Below is a small trained network, with its code and all its weights. Each question gives an input and a class and asks what happens when units are switched off, that is, made to give their printed mean instead of their output.

import numpy as np


def w(rows, s, z=0):
    codes = np.array(rows[::2]) - 128.0
    scale = np.full(codes.shape[1], s)
    scale[-1] = z or s
    return codes * scale


def norm(h):
    return h / np.sqrt((h * h).mean(-1, keepdims=True) + 1e-5)


def f(y):
    return y / 2 * (1 + np.tanh(0.7978845608 * (y + 0.044715 * y**3)))


def log_softmax(a):
    a = a - a.max(-1, keepdims=True)
    return a - np.log(np.exp(a).sum(-1, keepdims=True))


def net(x, mask):
    res = np.array(x, float).reshape(1, 8) / 4 @ E
    u = 0
    for l in range(4):
        y = f(norm(res) @ A[l][:, :-1].T + A[l][:, -1])
        res = res + np.where(mask[u : u + 10], y, B[l][:, -1]) @ B[l][:, :-1]
        u += 10
    return log_softmax(norm(res)[-1] @ U[:, :-1].T + U[:, -1])


A, B = {}, {}
E = w([
[149,82,69,111,61,23,122,196],'x0',
[142,158,218,136,217,48,161,118],'x1',
[134,133,178,82,104,181,213,76],'x2',
[212,186,179,68,63,187,70,133],'x3',
[55,253,91,48,146,126,150,132],'x4',
[249,85,53,140,158,44,78,75],'x5',
[123,170,91,194,76,162,170,152],'x6',
[65,180,95,141,73,130,226,29],'x7',
],0.012)
A[0] = w([
[233,93,119,155,76,170,30,165,252],'0.n0',
[200,100,102,107,36,104,186,131,170],'0.n1',
[83,166,112,185,54,194,185,134,68],'0.n2',
[118,185,192,160,114,37,136,191,186],'0.n3',
[213,203,115,113,106,101,91,50,46],'0.n4',
[107,122,139,106,136,147,136,115,234],'0.n5',
[178,78,117,227,177,53,116,110,146],'0.n6',
[125,80,118,129,140,129,128,107,201],'0.n7',
[217,202,95,126,221,127,136,180,106],'0.n8',
[108,145,2,161,128,85,93,165,69],'0.n9',
],0.038,0.0027)
B[0] = w([
[67,43,212,85,139,137,14,177,255],'0.n0',
[175,93,150,210,170,9,115,158,207],'0.n1',
[191,186,118,65,183,210,214,97,222],'0.n2',
[38,160,159,146,83,150,53,172,182],'0.n3',
[196,250,142,62,158,124,231,92,206],'0.n4',
[164,162,167,165,114,163,136,209,151],'0.n5',
[248,108,144,139,250,23,128,132,226],'0.n6',
[140,115,171,165,134,151,204,130,153],'0.n7',
[152,74,154,63,170,251,73,131,185],'0.n8',
[45,159,56,228,4,130,144,212,221],'0.n9',
],0.032,0.031)
A[1] = w([
[116,190,78,68,50,215,219,24,17],'1.n0',
[92,30,133,94,67,83,56,87,1],'1.n1',
[24,114,90,109,113,71,152,14,12],'1.n2',
[148,92,95,111,39,97,107,44,50],'1.n3',
[45,54,176,93,78,111,99,33,58],'1.n4',
[128,4,129,89,44,122,138,115,106],'1.n5',
[133,135,57,51,51,112,173,64,84],'1.n6',
[98,111,51,98,119,128,101,3,117],'1.n7',
[154,112,88,114,49,111,115,30,26],'1.n8',
[63,65,142,111,94,116,141,30,57],'1.n9',
],0.023,0.0045)
B[1] = w([
[82,234,140,35,16,179,207,36,251],'1.n0',
[103,239,135,164,160,213,104,161,175],'1.n1',
[85,204,92,137,159,132,113,196,127],'1.n2',
[212,191,136,108,55,185,97,130,127],'1.n3',
[90,225,111,122,103,97,97,161,148],'1.n4',
[113,179,253,143,93,156,131,36,150],'1.n5',
[140,207,184,140,67,145,151,59,147],'1.n6',
[157,186,67,160,236,161,59,119,126],'1.n7',
[94,62,101,111,177,149,106,90,126],'1.n8',
[125,151,109,5,104,48,167,160,127],'1.n9',
],0.022,0.014)
A[2] = w([
[32,93,72,190,103,161,84,94,63],'2.n0',
[97,129,30,177,73,3,128,87,50],'2.n1',
[62,49,203,123,91,126,76,81,3],'2.n2',
[215,105,128,80,203,69,135,33,72],'2.n3',
[29,81,138,89,136,62,126,107,58],'2.n4',
[79,94,149,128,102,112,121,58,115],'2.n5',
[97,92,84,145,148,117,120,61,118],'2.n6',
[49,99,73,138,167,113,199,42,107],'2.n7',
[148,60,97,90,115,46,42,152,101],'2.n8',
[98,101,143,58,85,94,90,104,87],'2.n9',
],0.028,0.0058)
B[2] = w([
[166,9,85,123,205,129,155,30,170],'2.n0',
[77,252,173,203,49,19,196,108,176],'2.n1',
[103,195,122,88,103,115,67,167,195],'2.n2',
[241,9,108,110,158,151,176,104,250],'2.n3',
[163,160,97,102,127,161,92,204,146],'2.n4',
[121,150,187,125,101,103,167,96,125],'2.n5',
[124,149,174,166,140,159,143,123,125],'2.n6',
[142,209,166,134,157,107,112,173,138],'2.n7',
[58,222,169,83,112,193,157,43,236],'2.n8',
[115,127,168,210,135,160,138,117,148],'2.n9',
],0.031,0.015)
A[3] = w([
[149,164,95,41,50,110,105,48,39],'3.n0',
[158,54,89,98,160,79,92,48,54],'3.n1',
[187,95,80,120,67,91,89,68,77],'3.n2',
[108,74,63,139,166,107,143,69,91],'3.n3',
[141,71,114,120,86,84,121,39,69],'3.n4',
[109,73,107,116,108,101,125,3,78],'3.n5',
[113,110,106,79,115,74,114,31,25],'3.n6',
[126,132,83,105,109,67,75,54,67],'3.n7',
[135,85,79,71,87,100,94,12,105],'3.n8',
[87,107,110,73,101,91,121,68,2],'3.n9',
],0.03,0.0056)
B[3] = w([
[115,172,115,138,118,179,132,111,254],'3.n0',
[168,165,102,85,176,170,159,158,229],'3.n1',
[96,81,194,135,122,174,169,144,133],'3.n2',
[111,100,131,131,160,175,128,163,149],'3.n3',
[109,160,151,89,128,128,111,124,133],'3.n4',
[132,127,126,154,91,135,120,137,125],'3.n5',
[123,121,135,104,108,129,161,254,124],'3.n6',
[144,140,138,110,113,95,116,145,122],'3.n7',
[178,103,98,121,55,160,69,169,127],'3.n8',
[129,198,120,128,115,137,141,169,121],'3.n9',
],0.043,0.0081)
U = w([
[239,110,170,92,232,97,141,125,187],'0',
[121,97,75,111,121,95,104,54,4],'1',
[106,154,78,241,86,13,156,146,176],'2',
[53,73,54,155,73,181,96,129,44],'3',
[125,228,94,76,110,201,215,89,182],'4',
[117,80,96,111,100,99,110,49,1],'5',
[65,115,191,119,145,144,2,196,175],'6',
],0.018,0.0055)

Each question gives the input, the list of numbers given to net, and the class t.
The units are the neurons (one row each of A and B). Each row of codes is followed by its name. A weight is (code - 128) times the scale printed after its matrix; where a second scale follows, it is the last column's (A, B and U).
mask holds one flag per neuron, layer by layer. A switched-off neuron (its flag False) gives its mean, the last column of its row in B, instead of its output. The means were averaged over made-up inputs and are rounded, as every weight is.
A unit's drop is (log p(t) with every unit on - log p(t) with that unit switched off) / (log p(t) with every unit on - log p(t) with every unit switched off).
unit that matters most: the unit with the biggest drop
top k neurons: the k neurons with the biggest drops, biggest first
top k neurons in layer l: the k neurons of layer l with the biggest drops, biggest first
drop of u: that unit's drop, to one decimal
input [8,-2,0,0,-7,-1,0,3], class 2: unit that matters most -> 0.n1
input [-7,-2,-1,-1,7,-1,-5,-8], class 6: top 3 neurons -> (0.n6 0.n4 0.n2)
input [2,-4,-5,5,-8,3,-6,3], class 6: top 2 neurons -> (0.n0 0.n2)
input [-6,7,7,2,8,7,-5,-5], class 4: top 4 neurons in layer 0 -> (0.n6 0.n0 0.n1 0.n4)
input [0,-7,-4,8,0,0,3,5], class 0: top 4 neurons -> (0.n1 0.n2 0.n0 0.n4)
input [2,-2,-7,2,2,-5,-1,1], class 3: top 4 neurons -> (0.n9 0.n4 0.n6 0.n1)
input [-7,2,-8,-2,-8,-8,-2,-7], class 6: top 2 neurons -> (0.n2 0.n4)
input [1,-1,-6,-3,-1,3,5,-1], class 2: top 2 neurons -> (0.n9 0.n6)
input [3,4,2,-6,6,7,2,-5], class 6: top 2 neurons in layer 0 -> (0.n8 0.n9)
input [7,-3,1,1,-3,6,-3,-6], class 6: top 2 neurons -> (0.n0 0.n2)
input [-8,0,-4,-3,4,3,-5,5], class 4: top 3 neurons in layer 0 -> (0.n6 0.n0 0.n1)
input [8,5,8,-1,7,-1,-8,3], class 6: top 2 neurons -> (0.n9 0.n3)
input [-4,-5,-3,-2,3,-6,-6,-3], class 4: top 3 neurons -> (0.n0 0.n6 0.n1)
input [5,-1,4,-2,-2,6,0,8], class 2: unit that matters most -> 2.n1
input [2,-6,-7,-7,6,0,4,-7], class 2: top 2 neurons -> (0.n9 2.n1)
input [0,-1,3,-8,-2,-7,2,-6], class 4: top 3 neurons -> (0.n6 0.n0 0.n1)
input [-1,3,-5,-2,3,-2,1,-5], class 6: drop of 0.n8 -> 0.1
input [-7,2,-8,-2,1,-5,-8,5], class 6: drop of 0.n5 -> 0.2
input [-3,-2,6,8,-1,0,4,-6], class 6: drop of 3.n5 -> 0.0
input [7,-8,6,0,7,1,-6,5], class 2: unit that matters most -> 0.n1
input [-3,2,6,6,5,4,-7,1], class 4: drop of 0.n6 -> 0.5
